Below is a small trained network, with its code and all its weights. Each question gives an input and a class and asks what happens when units are switched off, that is, made to give their printed mean instead of their output.

import numpy as np


def w(rows, s, z=0):
    codes = np.array(rows[::2]) - 128.0
    scale = np.full(codes.shape[1], s)
    scale[-1] = z or s
    return codes * scale


def norm(h):
    return h / np.sqrt((h * h).mean(-1, keepdims=True) + 1e-5)


def f(y):
    return y / 2 * (1 + np.tanh(0.7978845608 * (y + 0.044715 * y**3)))


def log_softmax(a):
    a = a - a.max(-1, keepdims=True)
    return a - np.log(np.exp(a).sum(-1, keepdims=True))


def net(x, mask):
    res = np.array(x, float).reshape(1, 3) / 4 @ E
    u = 0
    for l in range(2):
        y = f(norm(res) @ A[l][:, :-1].T + A[l][:, -1])
        res = res + np.where(mask[u : u + 14], y, B[l][:, -1]) @ B[l][:, :-1]
        u += 14
    return log_softmax(norm(res)[-1] @ U[:, :-1].T + U[:, -1])


A, B = {}, {}
E = w([
[34,160,146,73,196,215],'x0',
[228,40,171,77,137,219],'x1',
[179,147,146,89,253,47],'x2',
],0.0037)
A[0] = w([
[139,123,82,200,122,80,89],'L0N0',
[98,132,13,209,131,61,83],'L0N1',
[127,157,109,99,178,59,56],'L0N2',
[165,87,216,87,75,189,153],'L0N3',
[131,115,105,79,143,134,106],'L0N4',
[137,52,88,123,116,233,2],'L0N5',
[9,188,50,122,191,128,80],'L0N6',
[109,103,166,128,156,91,99],'L0N7',
[140,139,119,90,148,81,72],'L0N8',
[66,170,78,153,120,74,43],'L0N9',
[131,164,139,142,232,87,62],'L0N10',
[46,121,59,254,66,198,110],'L0N11',
[179,134,190,130,228,75,198],'L0N12',
[104,124,121,71,152,177,97],'L0N13',
],0.0044,0.0045)
B[0] = w([
[118,123,181,180,153,176,138],'L0N0',
[107,136,254,83,113,105,168],'L0N1',
[85,84,85,129,122,115,128],'L0N2',
[124,216,159,55,83,105,195],'L0N3',
[132,120,139,162,118,122,118],'L0N4',
[160,169,130,111,153,74,120],'L0N5',
[156,133,225,123,99,92,189],'L0N6',
[104,93,116,141,127,107,118],'L0N7',
[83,103,77,145,119,132,112],'L0N8',
[109,164,222,103,117,72,135],'L0N9',
[112,61,78,127,127,131,142],'L0N10',
[161,144,25,33,145,136,197],'L0N11',
[87,102,85,139,63,168,253],'L0N12',
[157,124,127,224,113,115,129],'L0N13',
],0.0055,0.0033)
A[1] = w([
[188,178,99,102,177,74,100],'L1N0',
[141,61,37,139,253,72,12],'L1N1',
[154,122,79,83,212,104,89],'L1N2',
[175,110,126,206,98,60,41],'L1N3',
[73,142,166,109,127,178,197],'L1N4',
[99,60,201,152,130,140,194],'L1N5',
[93,140,118,84,156,165,121],'L1N6',
[61,137,160,141,216,179,2],'L1N7',
[225,59,187,87,200,170,78],'L1N8',
[204,113,209,67,146,174,161],'L1N9',
[112,36,164,169,80,207,119],'L1N10',
[63,161,125,177,164,175,24],'L1N11',
[90,136,122,160,182,63,70],'L1N12',
[165,97,115,118,73,82,140],'L1N13',
],0.0079,0.0044)
B[1] = w([
[59,70,150,204,153,117,127],'L1N0',
[144,124,22,72,32,254,167],'L1N1',
[22,108,74,173,75,112,135],'L1N2',
[188,102,190,154,215,180,174],'L1N3',
[158,81,129,159,146,95,232],'L1N4',
[109,117,83,186,142,128,177],'L1N5',
[181,94,122,168,119,162,175],'L1N6',
[240,96,170,176,182,192,142],'L1N7',
[163,218,169,60,45,130,209],'L1N8',
[68,122,122,175,162,75,253],'L1N9',
[62,152,133,128,162,49,158],'L1N10',
[139,109,166,173,144,101,120],'L1N11',
[155,191,117,30,34,174,166],'L1N12',
[108,97,127,155,196,190,210],'L1N13',
],0.0078,0.004)
U = w([
[128,248,236,26,43,37,168],'0',
[150,113,10,37,18,239,168],'1',
[238,54,201,254,233,197,156],'2',
[11,55,62,199,195,23,154],'3',
[170,92,95,48,185,82,6],'4',
[174,92,91,44,190,79,6],'5',
[173,91,91,44,190,79,6],'6',
],0.015,0.014)

Each question gives the input, the list of numbers given to net, and the class t.
The units are the neurons (one row each of A and B). Each row of codes is followed by its name. A weight is (code - 128) times the scale printed after its matrix; where a second scale follows, it is the last column's (A, B and U).
mask holds one flag per neuron, layer by layer. A switched-off neuron (its flag False) gives its mean, the last column of its row in B, instead of its output. The means were averaged over made-up inputs and are rounded, as every weight is.
A unit's drop is (log p(t) with every unit on - log p(t) with that unit switched off) / (log p(t) with every unit on - log p(t) with every unit switched off).
The circuit of an input: a set's keep is (log p(t) with only the set's units on - log p(t) with every unit switched off) / (log p(t) with every unit on - log p(t) with every unit switched off). Starting from the 12 units with the biggest drops (on a tie, the unit counted first), units are removed one at a time, each time the one whose removal leaves the highest keep (on an exact tie, the one counted first), for as long as the keep stays at least 0.8.
circuit, biggest first: the units of the circuit, biggest drop first
k most important neurons: the k neurons with the biggest drops, biggest first
k most important neurons of layer l: the k neurons of layer l with the biggest drops, biggest first
drop of u: that unit's drop, to one decimal
input [-3,-2,1], class 3: 2 most important neurons => [L0N1 L0N0]
input [-2,0,7], class 1: circuit, biggest first => [L1N1]
input [5,-6,-5], class 0: 3 most important neurons => [L0N6 L1N1 L0N12]
input [8,4,8], class 1: 4 most important neurons => [L1N1 L0N1 L1N8 L0N10]
input [4,3,-2], class 2: 2 most important neurons => [L1N6 L1N4]
input [3,4,0], class 0: 2 most important neurons => [L1N8 L1N13]
input [7,-7,8], class 1: 3 most important neurons => [L1N12 L0N10 L0N3]
input [-6,-5,-4], class 2: 2 most important neurons => [L0N3 L1N13]
input [-4,-2,4], class 1: 2 most important neurons of layer 1 => [L1N1 L1N12]
input [-2,4,-1], class 0: 2 most important neurons of layer 1 => [L1N8 L1N5]
input [-2,2,-2], class 3: 2 most important neurons => [L0N12 L1N9]
input [7,2,-6], class 2: 2 most important neurons => [L0N12 L1N4]
input [-2,3,-2], class 3: 2 most important neurons => [L1N9 L0N3]
input [-8,-5,3], class 2: circuit, biggest first => [L1N3]
input [4,3,0], class 2: 3 most important neurons => [L0N6 L0N11 L1N6]
input [-2,4,5], class 1: 2 most important neurons of layer 0 => [L0N1 L0N6]
input [-1,-5,1], class 0: 2 most important neurons => [L1N9 L1N12]
input [4,0,2], class 2: 2 most important neurons of layer 1 => [L1N7 L1N9]
input [-8,-6,-5], class 2: 2 most important neurons of layer 1 => [L1N3 L1N13]
input [-6,8,5], class 0: circuit, biggest first => [L1N8]
input [-7,8,-1], class 0: drop of L1N8 => 1.4
input [0,7,2], class 0: drop of L1N8 => 1.0
input [1,-1,-2], class 3: drop of L0N12 => 0.2
input [3,1,-2], class 3: drop of L1N7 => 0.1
